Below are the code and all the weights of a small trained network. Each question names an input and a class and asks about switching units off, where a switched-off unit gives its printed mean instead of its output.

import numpy as np


def w(rows, s, z=0):
    codes = np.array(rows[::2]) - 128.0
    scale = np.full(codes.shape[1], s)
    scale[-1] = z or s
    return codes * scale


def f(y):
    return y / 2 * (1 + np.tanh(0.7978845608 * (y + 0.044715 * y**3)))


def log_softmax(a):
    a = a - a.max(-1, keepdims=True)
    return a - np.log(np.exp(a).sum(-1, keepdims=True))


def net(x, mask):
    res = np.array(x, float).reshape(1, 2) / 4 @ E
    y = f(res @ A[0][:, :-1].T + A[0][:, -1])
    res = res + np.where(mask, y, B[0][:, -1]) @ B[0][:, :-1]
    return log_softmax(res[-1] @ U[:, :-1].T + U[:, -1])


A, B = {}, {}
E = w([
[66,234,25,221,213,161],'x0',
[9,161,209,252,159,254],'x1',
],0.0094)
A[0] = w([
[205,133,209,123,49,167,99],'N1',
[40,148,221,142,173,159,251],'N2',
[124,145,140,102,135,11,77],'N3',
[142,85,166,145,55,94,31],'N4',
[137,77,45,54,144,97,137],'N5',
[73,126,188,139,152,157,4],'N6',
[36,90,183,135,125,178,4],'N7',
[103,158,95,182,142,101,95],'N8',
[192,124,68,128,125,32,252],'N9',
[159,255,41,174,208,99,164],'N10',
[153,121,108,89,154,79,4],'N11',
[173,82,20,40,118,125,242],'N12',
[107,53,183,60,104,112,251],'N13',
[155,106,64,60,128,150,105],'N14',
[64,186,156,155,164,237,252],'N15',
[128,137,168,37,117,127,4],'N16',
[71,249,80,181,159,62,125],'N17',
[78,141,193,180,163,131,227],'N18',
[107,33,184,100,30,62,252],'N19',
],0.0098,0.0038)
B[0] = w([
[60,46,147,88,228,45,187],'N1',
[181,218,209,59,175,182,227],'N2',
[174,147,201,11,124,56,171],'N3',
[86,83,81,136,46,98,166],'N4',
[216,145,183,91,136,126,201],'N5',
[173,175,171,81,54,63,166],'N6',
[178,176,204,136,79,84,181],'N7',
[144,75,145,79,173,81,165],'N8',
[216,111,166,76,157,193,228],'N9',
[100,20,191,91,187,104,233],'N10',
[147,151,188,120,64,70,158],'N11',
[202,153,163,96,122,206,237],'N12',
[92,82,109,82,194,138,223],'N13',
[201,137,172,98,67,114,170],'N14',
[168,113,146,37,163,161,251],'N15',
[61,186,149,189,79,94,158],'N16',
[71,23,147,1,151,67,216],'N17',
[203,140,166,85,138,161,203],'N18',
[58,96,121,86,234,157,251],'N19',
],0.0077,0.014)
U = w([
[178,152,221,109,106,177,159],'0',
[48,56,174,92,166,96,142],'1',
[150,85,135,116,174,255,229],'2',
[95,113,118,213,60,160,4],'3',
[65,230,95,182,56,10,4],'4',
[117,208,91,186,12,112,4],'5',
[108,205,70,143,69,76,4],'6',
],0.0087,0.0038)

Each question gives the input, the list of numbers given to net, and the class t.
The units are the neurons (one row each of A and B). Each row of codes is followed by its name. A weight is (code - 128) times the scale printed after its matrix; where a second scale follows, it is the last column's (A, B and U).
mask holds one flag per neuron, in row order. A switched-off neuron (its flag False) gives its mean, the last column of its row in B, instead of its output. The means were averaged over made-up inputs and are rounded, as every weight is.
A unit's drop is (log p(t) with every unit on - log p(t) with that unit switched off) / (log p(t) with every unit on - log p(t) with every unit switched off).
The circuit of an input: a set's keep is (log p(t) with only the set's units on - log p(t) with every unit switched off) / (log p(t) with every unit on - log p(t) with every unit switched off). Starting from the 12 units with the biggest drops (on a tie, the unit counted first), units are removed one at a time, each time the one whose removal leaves the highest keep (on an exact tie, the one counted first), for as long as the keep stays at least 0.8.
circuit, biggest first: the units of the circuit, biggest drop first
most important unit: the unit with the biggest drop
top k neurons: the k neurons with the biggest drops, biggest first
drop of u: that unit's drop, to one decimal
input [-1,-1], class 2: most important unit => N17
input [0,-1], class 2: top 3 neurons => N7, N6, N17
input [7,8], class 0: top 3 neurons => N2, N18, N7
input [-3,-3], class 2: circuit, biggest first => N17, N19, N7
input [-7,-4], class 1: top 2 neurons => N19, N1
input [6,7], class 0: top 2 neurons => N2, N18
input [-7,-5], class 1: top 3 neurons => N19, N1, N13
input [8,-8], class 0: top 2 neurons => N12, N9
input [4,0], class 1: top 2 neurons => N12, N17
input [-5,4], class 1: top 2 neurons => N12, N1
input [8,5], class 1: top 2 neurons => N17, N10
input [-7,6], class 1: top 3 neurons => N1, N12, N19
input [-8,-4], class 1: top 2 neurons => N19, N1
input [-1,-3], class 2: most important unit => N7
input [7,7], class 0: top 2 neurons => N2, N18
input [4,6], class 0: drop of N2 => 0.3
input [-1,8], class 0: drop of N19 => 0.0
input [3,6], class 0: drop of N2 => 0.1
